Here is a tiny trained network, its code and every weight. The questions are about switching its units off for an input and a class, where a switched-off unit gives its printed mean instead of its output.

import numpy as np


def w(rows, s, z=0):
    codes = np.array(rows[::2]) - 128.0
    scale = np.full(codes.shape[1], s)
    scale[-1] = z or s
    return codes * scale


def f(y):
    return y / 2 * (1 + np.tanh(0.7978845608 * (y + 0.044715 * y**3)))


def log_softmax(a):
    a = a - a.max(-1, keepdims=True)
    return a - np.log(np.exp(a).sum(-1, keepdims=True))


def net(x, mask):
    res = np.array(x, float).reshape(1, 5) / 4 @ E
    y = f(res @ A[0][:, :-1].T + A[0][:, -1])
    res = res + np.where(mask, y, B[0][:, -1]) @ B[0][:, :-1]
    return log_softmax(res[-1] @ U[:, :-1].T + U[:, -1])


A, B = {}, {}
E = w([
[175,210,185,61,73,70,73],'x0',
[41,147,136,52,232,132,188],'x1',
[166,49,171,52,207,195,188],'x2',
[109,148,249,178,157,104,155],'x3',
[68,138,133,101,100,179,2],'x4',
],0.0079)
A[0] = w([
[158,175,197,179,160,56,192,148],'n1',
[109,138,135,1,69,120,53,151],'n2',
[185,101,144,128,166,186,153,148],'n3',
[89,152,65,177,131,91,149,185],'n4',
[113,147,156,51,161,104,204,193],'n5',
[123,160,112,168,146,115,34,142],'n6',
[99,145,113,83,155,99,117,129],'n7',
[61,137,119,160,151,118,86,164],'n8',
[117,196,156,115,226,112,148,195],'n9',
[141,201,125,57,188,177,125,78],'n10',
[54,128,127,180,131,154,35,150],'n11',
[54,172,89,158,214,51,174,174],'n12',
[94,155,70,147,141,162,100,253],'n13',
[82,119,176,92,199,135,154,105],'n14',
[164,167,145,160,124,75,121,144],'n15',
[173,132,43,137,92,62,82,162],'n16',
[53,104,112,155,162,150,86,120],'n17',
[98,107,119,209,175,89,152,34],'n18',
],0.0096,0.0039)
B[0] = w([
[109,98,161,150,37,85,71,246],'n1',
[107,201,171,49,144,127,142,255],'n2',
[99,30,191,136,177,131,185,197],'n3',
[90,246,102,40,111,207,152,188],'n4',
[26,102,105,129,73,162,154,250],'n5',
[48,153,220,104,128,181,97,193],'n6',
[53,170,119,124,120,197,100,164],'n7',
[100,75,113,141,133,218,69,176],'n8',
[68,193,109,121,1,143,121,231],'n9',
[64,176,144,79,79,127,226,191],'n10',
[72,94,172,122,170,234,198,209],'n11',
[46,211,140,21,67,179,97,228],'n12',
[77,127,65,97,111,192,139,201],'n13',
[56,209,82,174,57,128,61,220],'n14',
[157,137,177,166,82,103,56,195],'n15',
[187,168,148,51,60,55,97,239],'n16',
[107,102,111,154,111,211,68,176],'n17',
[105,203,132,84,76,174,160,157],'n18',
],0.0072,0.0071)
U = w([
[201,174,207,131,149,83,41,2],'0',
[214,130,155,97,144,39,174,64],'1',
[30,248,101,39,104,132,125,193],'2',
[30,93,171,140,115,158,133,122],'3',
[194,165,119,165,13,3,36,171],'4',
[153,109,19,51,84,175,163,95],'5',
[85,15,121,160,179,230,131,172],'6',
],0.0068,0.0038)

Each question gives the input, the list of numbers given to net, and the class t.
The units are the neurons (one row each of A and B). Each row of codes is followed by its name. A weight is (code - 128) times the scale printed after its matrix; where a second scale follows, it is the last column's (A, B and U).
mask holds one flag per neuron, in row order. A switched-off neuron (its flag False) gives its mean, the last column of its row in B, instead of its output. The means were averaged over made-up inputs and are rounded, as every weight is.
A unit's drop is (log p(t) with every unit on - log p(t) with that unit switched off) / (log p(t) with every unit on - log p(t) with every unit switched off).
The circuit of an input: a set's keep is (log p(t) with only the set's units on - log p(t) with every unit switched off) / (log p(t) with every unit on - log p(t) with every unit switched off). Starting from the 12 units with the biggest drops (on a tie, the unit counted first), units are removed one at a time, each time the one whose removal leaves the highest keep (on an exact tie, the one counted first), for as long as the keep stays at least 0.8.
circuit, biggest first: the units of the circuit, biggest drop first
top k neurons: the k neurons with the biggest drops, biggest first
drop of u: that unit's drop, to one decimal
input [-3,-5,-1,-5,-3], class 4: circuit, biggest first : n16, n12
input [6,-7,8,7,-5], class 4: circuit, biggest first : n1
input [7,1,6,4,-8], class 3: circuit, biggest first : n3, n1
input [-2,-2,-8,2,-8], class 4: top 3 neurons : n1, n15, n11
input [-1,-2,-6,-7,-4], class 4: top 2 neurons : n16, n2
input [3,-5,7,8,5], class 0: top 2 neurons : n5, n13
input [1,-6,1,6,1], class 0: top 4 neurons : n9, n14, n5, n16
input [0,-8,-4,7,7], class 3: top 2 neurons : n11, n6
input [-3,-5,5,-5,-2], class 6: drop of n9 : 0.1
input [-4,-5,6,-6,-4], class 6: drop of n3 : 0.3
input [0,-1,-5,5,4], class 3: drop of n6 : 0.1
input [-5,-2,1,-1,-4], class 6: drop of n8 : -0.1
